Each row of numbers belongs to one of the elements below and depends on some of the facts about them. Some rows are named. Which element is each other row?

There are 2 kinds of fact about the elements: Π, β.
Π: uses; β: refers to
Π(kovun, moguplol); Π(zostu, flagum); Π(grubo, stuska)
Π(drefe, tradrostil); Π(notum, tekleklen); Π(dralafo, kema)
Π(zegrom, drafletu); Π(vefla, zusu); Π(trugro, nugror)
Π(bizam, kestem); Π(trukitro, nunu); Π(sastoki, notum)
Π(kestem, dastem); Π(brodrebren, mazosa); Π(kulas, zakli)
Π(tiplames, braklen); Π(navan, flosi); Π(stepin, klido)
Π(lugri, zegrom); Π(grigek, flezes); Π(plobral, sezu)
Π(moguplol, kulas); Π(votar, gidrar); Π(tezegri, vefla)
Π(keta, brodrebren); Π(braklen, vego); Π(drutrasus, virer)
Π(pono, drosim); Π(fopuzir, lugri); Π(vego, navan)
Π(leflok, flofu); Π(paba, peska); Π(fekli, brefak)
Π(gide, plasol); Π(radror, fiklilil); Π(nugror, laflizis)
Π(treflor, leflok); Π(brasas, radror); Π(testi, fopuzir)
Π(lezik, keta); Π(dugu, drazu); Π(drafletu, tinifu)
Π(dastem, zuvik); Π(plasol, masis); Π(nunu, festin)
Π(bonogo, trunim); Π(ginus, ziplopon); Π(skovik, pligris)
Π(gidrar, plobral); Π(guskel, skepil); Π(kema, ziskugin)
Π(mazosa, pono); Π(tekleklen, tobis); Π(klido, skoflim)
Π(trunim, dralafo); Π(vavek, suseste); Π(drazu, vogrir)
Π(ligor, dade); Π(laflizis, rogu); Π(tinifu, seflu)
β(grubo, radror); β(drefe, drosim); β(trugro, skovik)
β(bizam, drefe); β(trukitro, tradrostil); β(drosim, podran)
β(kulas, brasas); β(tradrostil, bizam); β(zogru, kovas)
β(zogru, drefe); β(skoflim, brefak); β(tezegri, stepin)
β(keta, tinifu); β(keta, drefe); β(drutrasus, vego)
β(losos, drutrasus); β(sezu, dade); β(flosi, stuska)
β(peska, podran); β(fopuzir, zakli); β(brefak, ginus)
β(brefak, radror); β(stuska, podran); β(klebol, zegrom)
β(podran, drutrasus); β(radror, virer); β(skamel, virer)
β(testi, brasas); β(flofu, benoflal); β(trudal, podran)
β(trudal, peska); β(keklo, podran); β(keklo, peska)
β(bonogo, laflizis); β(skovik, kovas); β(flagum, gide)
β(seskalon, dade); β(seskalon, stuska); β(seskalon, fiklilil)
β(pligris, peska); β(bresto, kovun); β(mazosa, laflizis)
β(dade, flosi); β(dade, keklo); β(dade, stuska)
β(kovas, braklen); β(benoflal, drazu); β(suseste, skovik)
β(drazu, bresto); β(mudun, drafletu); β(laflizis, braklen)
β(laflizis, fiklilil); β(ziskugin, zusu); β(kletrimu, fakodro)
β(fakodro, skovik); β(fakodro, suseste); β(tobis, podran)
β(tobis, stuska); β(dreno, mudun)

Some rows with their names:
trugro: [ -8  -4 -10   7 -17 -13 -14  10   6  11   6 -10   7  -6 -12 -14  -1  -8
  -9   0 -10 -17  -6   4   9 -11  -6  30  12   1  -7  10  -2  -4   4  -5
   0  -6  17  -3   7 -11  -2   8 -11   8  -6  -7   6  -4  -9  -3  -8]
keta: [-14   2 -14   4  -7   2   0  23  11  10  -8  -2 -11   8  -7  26  26 -16
 -10   9  -5  21  13   0   1  -5 -10  15 -18   2  -1  -2  14   1 -17  -7
  -7  -8  -4  -5  -7   0  11 -13   4  -4  -5   2   2  12  -2  -3  -5]
testi: [-7  0 -7  5  3  1 -5  5 -1  4  1 -2  0  0  1 -6 -1 -5 -5  4 -9  7  0  0
  2 -1  2  4 -2  1  1  1  3 -3 -1 -4  3 -3  1 -1 -5  1  1  9 17 -2 -4 -5
  7 -3  5 -3  0]
notum: [ 10 -13   6   9   1   4  12  -3 -10   7  -1 -11  -5  16  -5   3   0   4
   1  -2  -4  -2 -10  -6  13 -16  -2  16   2 -16   5   4  -3   4   1   3
  10   2   2  -2  -2 -17  -9  12  17   2  -2   4 -12  23  10  18   8]
moguplol: [ 12   0   5   2  -5   3 -11  13  11   6 -10  -1   2   0   8  -9  -1  -5
   6  -6  -4  -1   5 -11   3  -4   3   5   8   3   3  -3  20  -7  11  12
   2   6 -10  13  -1  -3  -5   0   9   4  14  -8 -11 -13 -11   3   8]
kovun: [ 15   1   2   4  -3  -2 -11   9  -1   8  -8   3  -4   5   4  -5  -1  -7
   4  -2  -1  -4   2  -6   5   4   9  -4   1  -8   2  -2  17  -4   4   7
   2   7 -11  10   4  -7   2   7  12   2  13  -9  -2  -2   1   2   3]
bresto: [  0   8  -3  -6  -2 -16 -16  -3 -16 -12  13  21  -8  -2   1  -5  -1 -16
   3   1   4   2  -6  14   9  22  13 -16   1 -16  -4  -1  18  -5  -4  -4
  -2   4  -7  -6   4  -6  21  19  -7 -10   6  -4  16  17  21 -10  -1]
drazu: [  3   5  -7   2  -6 -15 -24   8 -17   0   7  18  -8   4   5  -7  -2 -25
  -2   9  -6   9  -6  14  12  12  16 -13  -2 -22  -2   1  28 -14   0  -2
   2   7  -9  -4   0 -11  21  31  18  -6   6 -13  18  22  30  -7  -4]
treflor: [10 -2  1  5  0  2  0  5  1  8 -9 -5 -2  5  1  0  1  2  1  0 -2 -5  2 -8
  0 -3  1  1 -2 -4  3 -1  2  0  2  4  3  3 -3  5  2 -4 -4  2 10  5  4 -3
 -4 -3 -2  5  1]
kestem: [ 10   3  11   2  -3   6 -16  14  14   3 -10   2   5  -3  13 -10  -1  -6
   8  -6  -5   0  12 -11   2  -1   8   7   5   7   4  -5  27 -10   9  13
   1   8 -14  13  -4  -1  -7  -8  16   5  18 -10 -16 -16 -13   1  12]
festin: [  8   0   5  -3   1  -1   6  -7  -3  -6   1   3  -3  -1  -2   2   2   6
   5  -7   8  -8  -2  -5   0   9   2  -5   3  -3  -1  -3  -4   8  -2   2
   0   1  -2   3   6   1   4  -6 -14   0   6   3  -3  -3  -5   1   4]
nunu: [10 -3  1  6  0  2  0  4  0  9 -8 -4 -2  5  1  1  1  2  1  0 -1 -5  2 -8
  1 -3  2  2  0 -4  2 -1  3  1  2  4  3  3 -3  6  3 -4 -4  1  9  4  5 -4
 -5 -2 -1  4  1]
lugri: [  0  -5  -6  11  17  14   1   0  -5  17  -8 -12  -4   1  -2 -18  -4  13
  -7  -2  -5  -3   2 -16   5  12   8  -7   0   3   7  -8  -4   9  -9  -7
   9  -4  -3   9  -1   3  -2   9  43  -6   0 -17  13 -21  -8  -2  -1]
gide: [11 -2  1  6  0  2  1  5  1  9 -9 -3 -2  6  1  1  2  2  1  0 -1 -5  1 -8
  1 -2  2  1 -2 -4  2 -2  2  2  3  4  3  3 -3  5  2 -4 -4  1  9  5  4 -4
 -5 -3 -1  5  1]
pono: [ 13   0   1  -1  -6   7   5  21   6  13 -14  -6  -5   6  -7  17  16  -2
  -8   8   4   2  15  -9   1   3   2  -3 -15  -7  -1  -4  10   6 -15   0
   2   3   2   0   3   2  20 -14   3   7  -4   0  -4  10  -5   3 -15]
zuvik: [  8   4   9  -4   1   2  -1  -3   3  -9   0   6   0  -4   3  -2  -1   3
   8  -8   8  -7   3  -6  -1  11   4  -3   5   2   0  -6   5   3   2   5
  -1   4  -7   6   3   3   2 -11 -12  -1  11   1  -8  -8  -9  -1   8]
vego: [ 10   1   3  11  12  -1  -5   9 -13  -4 -27  10  -5  10  11  17 -13  -9
  17   8 -10 -26   2   2 -11 -29  -3 -13  -9  -9  12   3 -41  -5   3  -1
  -7   3  -8  16   9   8   2  -2   1  20  -6 -20  10 -11   6  -2 -16]

Name these rows:
No name comes twice in this set of rows, the named rows included.
[-11  -3  -9   7   9   8  -4   4  -3   9   0  -7  -2  -2   0 -13  -4   2
  -8   5 -10   8  -1  -3   4   4   5   0   0   5   4  -2   1   0  -6  -9
   5  -6   1   2  -7   3   0  12  34  -6  -4 -11  14 -10   1  -5  -1] : fopuzir
[ -8  -7  10   2   9   4   1   7 -13  -2 -25   6   8  16  14   8  -2 -11
   3  -8  -8 -19  -5   2 -18 -30  -5 -13  -8  -1  14  -2 -30   5  16   9
  -4  -4   2   9  -2   9  11 -16   3  29 -17 -24  11 -11  -4   6 -13] : braklen
[-10   0  -9   5  -1  -3  -4   7   3   2  -1   1  -3   2   2   4   4  -9
  -2   3 -10  10  -1   2   1  -6  -4  10  -3   1   0   2   5  -4   0  -2
  -2  -3  -3  -2  -6  -1  -3   6   8  -3   1   0   2   1   6  -2   4] : trukitro
[-24   5 -16   3   3  -7   3  -4   2 -14   7  11 -14   2  -2  17  12 -11
   3  -5  -1  13  -4   3  -1   6 -12  13  -3   6  -2  -3   2   4  -5  -8
 -13 -12 -12  -6  -6   3  -3  -1 -19 -17  10  10   5  -4   4  -9  18] : tradrostil
[  1  -4  -7  10  13  10   4   0  -3  13  -9  -8  -7   3  -4  -7  -1  10
  -4  -2  -4  -3   2 -15   3  11   4  -4  -3   2   6  -8  -4   9  -8  -6
   5  -4  -6   9   1   2  -3   4  29  -3   5 -11   9 -16  -7   0   1] : tinifu
[-5 -1 -3  2 -2 -1 -5  5  1  4  0 -1  1  1  2 -1  2 -6 -3  3 -8  5  0  1
  1 -6  0  7 -1  0 -1  3  4 -5  2  0  0 -1  1 -1 -4 -1 -1  5 10  1 -2 -2
  1  2  5 -1  0] : tezegri
[ -7   5  -1  -6  -1  -8  -5  -4  -7 -13  12  11  -2  -4   0  -2   0  -7
   2   0   2   2  -4   9   2  12   5  -6   2  -4  -4   1   6  -1  -2  -4
  -2   0  -1  -5   0   2  12   6 -14  -7   0   3   7   7   8  -8   2] : flofu
[  9  -1   1   7   4   1  -1   6  -4   4 -15   0  -1   6   4   7  -3  -2
   5   3  -5 -11   2  -5  -3 -10  -1  -3  -5  -6   6   0 -12   1   3   2
  -3   1  -3   8   4   1  -1   1   6   9   2  -6   1  -6   1   3  -4] : tiplames
[ 10   1   2   6  10  -2  -3   8  -9  -5 -25   8  -2   7   9  16  -8  -5
  11   5  -9 -23   3  -2  -8 -23  -3 -11  -8  -8  10   1 -35   0   2  -1
  -7   1  -6  10   7   8   1  -3   0  15  -1 -10   6 -13   5   0 -10] : navan
[ -9   2   2   2   1  -3  13   0   4 -26  20   0  -4 -17   5   2  -1   7
   6  24 -17  15   2  -2 -14   4   4   8  10   1 -18  10  -8  -1   2  -2
  15   3   8  -3 -16  30   8   8 -25  -4 -19   8  -7  -8  17 -23   3] : brefak
[ -2  -1   1   7  -2   1  -6  -1  -6   6   9   3  -5  -1   0  -7  -4  -5
   5   6   0  13   1  16  -2  -3  -1  -3   5   3  -3   5   4 -15  -1  -1
   5   6  -5   7  -1  -3  -1   3   9   0 -15 -17   6  16   0  -5 -12] : drutrasus
[ -4   3   0  -1  -7  -2 -16  13  11  -2   0   3   5  -5   8  -9  -1 -12
   2  -2  -9   9   4  -1   3  -5   5   8   7   5   0   2  23 -12  10   7
   0   2  -7   4  -7   1  -2   2   6  -3   7  -6  -5  -9  -4  -4   8] : kulas

The same elements again, as new rows of numbers:
Known rows:
lugri: [  4   5 -11  -5  -2   4  12  -6  -5 -11   1  16  17  12  -8   8 -17   6
 -11  16   2 -10  -9  -3 -39   1  29  -7  11   5  -3   2  22  38]
sastoki: [  0  -3  -3 -14  10   1  -7 -18  -4  -6  -5  19  21  15 -10  14 -19   4
  -5   6   5  -6  -8  10 -21   2  17 -11  -4   4   1   0  13  26]
ginus: [-11 -15  -3  -9 -18  20  -9 -16   3  -3 -27  17  29  13   2  11 -15  14
   3   1   5  -7  -9  20 -24  -5  10 -11  11   6  -9 -13  20  22]
rogu: [ -2  -3  -1 -16   9   2 -10 -19  -1  -6   0  21  13  11 -11  14 -13  12
   0   3   1  -9 -13  12 -22   6  14 -10 -15   4  -8  -6  22  18]
nugror: [ -2  -6  -3 -17  12   2 -10 -22  -5  -7  -6  20  20  15  -6  19 -21   1
  -9   6   6   2  -9   8 -18   2  19  -9  -3   1   8   0   9  27]
dastem: [ -2  -5  -2 -17  12   2 -10 -22  -4  -6  -6  21  18  15  -7  19 -20   3
  -8   5   6   0 -10   9 -19   2  17  -8  -5   2   6  -2  12  26]
ziskugin: [  6  -4   9 -13  12 -10  -3 -21  -3  -3   4  15  16   5 -17  10 -15  17
   5   1   1 -18  -9  19 -17   5  13 -23 -12   7 -22   3  22  19]
virer: [-16 -19  -3 -11 -22  23 -11 -14   7  -3 -24  20  26   8   1   9 -10  20
   7   0   1  -9 -14  23 -26  -5   7  -9   4  10 -18 -22  29  16]
braklen: [ -8  17 -15 -26   8  10  -7   6  25   5 -10  23  36  17 -25   3   2 -16
   8  16  21 -29  10  -8 -35  12  -9 -19   4  11  -2   1   1   5]
losos: [-18   4   3  -5   7  -1  -8  -8  10  10   1  19  22  22 -19   4  -9  18
  -8   2   5 -15 -24  18 -24   3  22  -4 -15   6 -15   9  10  25]
seskalon: [-15  13  10  -1   9  -6 -10 -13  21   9   3  18  15  24 -17  10  -6  16
 -10  -1  11 -23 -12   8 -22  13   9 -13 -13  -6 -15  16   8  20]
tinifu: [-15   5 -11  -5  -5   5  10   2   8  -2   2  18  24  14 -21   1  -8   8
 -16  14   4 -16 -13   0 -42   0  24  -5   4  13 -10   1  20  31]
mazosa: [-10   8   1   4  -4  -3  -4 -21   5 -15 -13  19  34  41 -29   9 -13   0
 -20 -19  10 -34  17  -7 -31  12  -7 -24 -10 -10   5  20  20  23]
drosim: [-29   4   2  -2   0   1  -7  -4  14   8  -1  20  30  28 -30  -1  -5  17
 -15  -3   4 -21 -21  16 -30   2  17  -3 -19  10 -16   8  14  23]
skepil: [ -1  -2   0 -15   8   1  -7 -16   0  -5   1  20  15  11 -13  11 -12  14
   2   3   0 -13 -12  13 -24   5  14 -11 -15   6 -12  -5  25  18]
tekleklen: [ -2  -6  -2 -16  12   2 -11 -22  -4  -6  -5  20  18  15  -7  18 -20   2
  -8   5   6   0 -10   8 -18   3  18  -8  -6   1   6  -2  11  26]
vego: [-11  17 -17 -21  12  15 -10  19  13  23 -13  18  48  27 -23  -7  -4  -5
  14  20  18 -21 -22  19 -33  -2  22  -1  -2  22  -6  13 -15  21]

Which element is each row?
No name comes twice in this set of rows, the named rows included.
[ -4   8   4 -13   7  -4  -7 -20  19  -6   4  22  10  12 -17  15  -3   6
  -5  -1  10 -25   7  -5 -25  19  -8 -23 -10  -4 -12   1  24   9] : fakodro
[-21   8   8  -1  10  -3 -12 -11  16  13   2  19  19  25 -17   9  -8  19
 -13   1   8 -15 -25  17 -20   7  21  -3 -16  -1 -14  14   4  25] : tobis
[  0  -3  -4 -11   6   1  -4 -17  -7  -9  -8  18  25  20 -15  11 -19   5
  -5   0   4 -11  -6  10 -24   2  16 -13  -7   4   1   4  17  27] : lezik
[  0 -13  13 -13  13 -15   8 -17  -6  -2  -8   8  35  -1 -26   5 -22   9
   1   6   6 -16   0  21 -13  -6  12 -36  11  15 -22   4   9  23] : trunim
[-20  12  -1  -9   7   4  -9   2  19  16  -2  20  27  23 -23   0  -2  14
   0   7   9 -22 -23  17 -28   6  16  -4 -15  10 -18   8   5  18] : flosi
[ -8   6   3 -15   5  -2  -6 -18  20  -6   5  23  10  11 -20  14  -1   6
  -5   1   8 -25   6  -5 -27  17  -9 -22 -12   0 -13  -5  27   6] : suseste
[  1  -7  -9 -22   8   5  -4 -16  -9  -7  -1  19  24   9 -17  10 -16   1
  -4   7   2  -6 -10  11 -27  -3  19  -9  -6  16  -1  -5  21  25] : brasas
[ -1 -16  18 -12  14 -20  12 -18  -6  -1  -8   5  37  -6 -31   2 -23  12
   2   6   5 -19   2  24 -10  -7  11 -42  14  19 -28   5   9  21] : dralafo
[-12  13   8  -6   8  -5  -9 -17  22   4   5  21  13  19 -19  12  -3  10
 -11  -1  12 -25  -2   1 -23  17   0 -17 -12  -5 -14  11  14  14] : zogru
[ -3  -6  -5 -20   7   3  -6 -15  -3  -7   2  22  17   8 -16   9 -10  11
   2   5  -2 -11 -13  13 -26   3  15  -9 -16  13 -11 -11  27  17] : zusu
[  4   2 -18 -11  -4   8  15  -5  -9 -12   6  17  19   7 -14   4 -15   4
 -10  18   0 -10 -10  -2 -44  -3  31  -5   8  15  -6  -3  29  38] : drafletu
[ -1  -4  -6  -1  -2   2  -3 -20 -17 -18 -16  18  37  38 -24   7 -23   2
 -12 -15   1 -20   3   9 -29   0  12 -15 -13   0   8  12  23  32] : brodrebren
[ 10   1   1 -16  11  -2  -8 -23  -6  -4   6  19  11  12 -10  14 -14  12
   2   0   2 -13 -12  14 -21   7  16 -12 -17   4 -10   4  24  22] : dreno

Now the same elements, written a new way:
Some elements and their rows:
keta: [-15  -7   3   8  -2  19   4   4  13 -32 -10   2  -9  -3  -3  -5  10  25
 -11 -39 -13 -21  -2 -10  -4  11  14   8  26   9 -17 -16   0  16   3  16
   9]
moguplol: [ 1  3 -2 -3 -2  1 -1 -6  4  8  0 -3 -1 -3 -4  1 -5  1  1  6  0 -1  4  3
  2 -2  0 -2 -6 -3  1  2 -2 -2 -2  0 -4]
treflor: [ 5  5  2  0 -7 -1 -8 -2  0  5  2  0 -4 -5 -8  1 -3  2  3  7  0 -7  5  6
  3  4  2 -3 -5 -4  3 -1 -6  1 -2 -1 -8]
fopuzir: [ -2  17   5  28  12  -2 -20   2  -4   0   6  -7  29  11   3  20   1   5
  -4  -7  23 -23   6   2   5 -30 -18   8 -18   1   3  -4  10  15   8  -2
  -4]
plasol: [ 1  4 -2 -2 -1  2 -2 -6  4  7  0 -3  0 -2 -4  1 -5  2  0  4  1 -2  3  3
  2 -3  0 -2 -5 -3  1  2 -1 -1 -2  0 -3]
laflizis: [ 10 -13  -3  -1   0  -2   1   2  -4  -8 -10  14  -1  -3  12 -11   5 -21
   1  -6   5   9 -19  -5   8   6  -9  -8  13  19   5 -13   3  -1   1  -7
   3]
notum: [ 1  3 -2 -3 -2  1 -1 -6  5  8  0 -3  0 -3 -4  1 -5  1  1  5  0 -1  3  3
  2 -2  0 -3 -5 -3  1  2 -2 -2 -2  1 -4]
bonogo: [ 19 -13  -9  11  -5  -8 -19  12  -5   6 -16  26   5 -17  12  -7  15 -15
  -3  -5 -10  16 -11   6  10  12   3 -18   8  18   1 -18   4   2   4   0
  -3]
ginus: [  9  -2   6  -6  -4 -20  -1  19   2 -14  29   9  -1  -2 -11  -4 -19  11
  -7   8  10  19   5  13 -14   5  -1   4  -9  -7   1   3 -16   1 -11   6
 -15]
sezu: [-13 -13  -1   4   8   3  12   6   1  -2  -9  -1  10   1   8   3  17  -4
   2  -5 -12   6  -3 -16  -9   2   1   1  15  10 -14  -1   4  -6  11   4
  10]
seskalon: [ -4 -18   3  14   3  -4   3   7  -3  -6 -10   7   4  -5   8   0  21  -6
  -2  -5 -10  -1  -6 -12   1   6  -2   1  19  23 -10 -13   5  -4  11   1
   3]
ziskugin: [ -9  -3   2  -6   0   1  15 -21  15  13   2 -15  -1  -1  -8   4  -6  -1
   1  13   5  -8   4  -9   5 -13 -13   3  -2   9  -5   0  -2 -13   1  -2
  -6]
trudal: [-14 -12   5  11   5   1   5  12  -4  -4  -7  -1   8   0   2   7  24   1
   4  -3 -16  -3   2 -15 -10   8   6   4  17   9 -17  -4  -1  -3  13   5
   6]
suseste: [  9 -13  -7  -2   3   1   6  -4   2  -5 -10  12   0  -2  15 -12   0 -19
  -6  -9   9  12 -20  -5  11  -3 -12  -5  10  20   8 -11  10  -2  -1  -8
   6]
brefak: [ -2 -11   2  -2   6 -20  13  11  14  -8  25   4   5  -3  -2  -2 -19  18
 -21   5   7  25   8   6 -12 -10  -5  10  -7   3  -6   4  -1  -9  -8  10
 -10]
keklo: [-12  -8   4   4   4   3   5  13  -6  -6  -6   0   8   4   2   5  21  -3
   8  -4 -12   0  -2 -14 -13  10   6   1  16   4 -14  -2  -4  -1  12   3
   8]
fakodro: [ 12 -14  -3   4  -1  -4  -2  -2  -1  -5  -9  14  -3  -7  11 -10   4 -16
  -5  -7   7   3 -17  -3  14   1 -10  -5  10  22   7 -15   7   0   0  -7
  -1]

Rows to name:
No name comes twice in this set of rows, the named rows included.
[ -1  -2   7   6   9  24  -1  -3  -5  -7 -10   6  -9   6 -19 -15 -13  18
 -35  -8  -1 -16  -6   1  15   4  20  24  -1  -6   4  14  -5  10 -17  -8
   3] : pono
[  5  -8  -7 -11   5   7  10   4  -4 -11  -8  10   4   7  14 -12   2 -25
   5 -10   8  18 -24  -9  -1   6  -7  -7  12   6   6  -2   1   2   1  -8
  13] : fiklilil
[ -8   1   1 -10   4  11   6  17 -12 -12  -3   1   8  13   0   1  14 -13
  18  -5  -5   7 -11 -12 -20  17   7  -4  14 -12  -7   7 -12   6   7  -2
  14] : podran
[-10  -4  -3  -9   8  11  13  12  -6  -9  -6   0  11  12   6  -1  13 -14
  12  -8  -4  13 -13 -15 -17   9   4  -2  15  -5  -7   7  -5   1   7  -2
  17] : stuska
[  5  -5   4  -7   1 -20   7  16   8 -12  28   7   3  -2  -6  -4 -21  13
 -13   7  10  24   5  11 -14  -2  -4   6  -9  -4  -2   5 -10  -4 -10   8
 -12] : radror
[-16 -10   1   5   9   5  12   8   0  -3  -8  -3  11   3   5   5  19  -1
   3  -5 -13   4  -2 -17 -12   3   4   3  16   7 -16   1   2  -5  12   4
  11] : pligris
[ -3  -6   6   2  -2   1  -2  14 -11  -7  -4   4   4   1  -4   3  20  -8
  14   1 -10  -3  -4  -9 -11  18   5  -2  15   3  -9  -4 -12   2   9   0
   2] : bizam
[ 11 -14  -2   6  -1  -5  -2  -3   1  -3  -8  12  -3  -8  11  -9   4 -13
  -7  -5   5   1 -13  -2  14   0 -10  -4   9  24   5 -16   8  -2   0  -5
  -2] : kletrimu
[ -3 -12   1   1   6 -20  13   9  15  -6  23   3   6  -5  -1  -1 -17  18
 -22   5   5  23  10   5 -10 -12  -5  10  -6   6  -8   3   1 -10  -6  10
 -11] : skoflim
[-17 -13   9   6  19  31  14  13 -13 -19 -18   7   3  17 -11 -13  10   8
 -27 -16 -12  -6 -15 -19  -3  14  24  27  20  -2 -11  17  -5   9  -4  -7
  20] : drosim
[  2  -3  -1 -15   5 -13  14  14  10 -13  28   6   6   5  -3  -7 -26   9
 -13   4  15  32   1   9 -17  -6  -4   6 -10 -10   1  12  -7  -4 -12   6
  -5] : virer

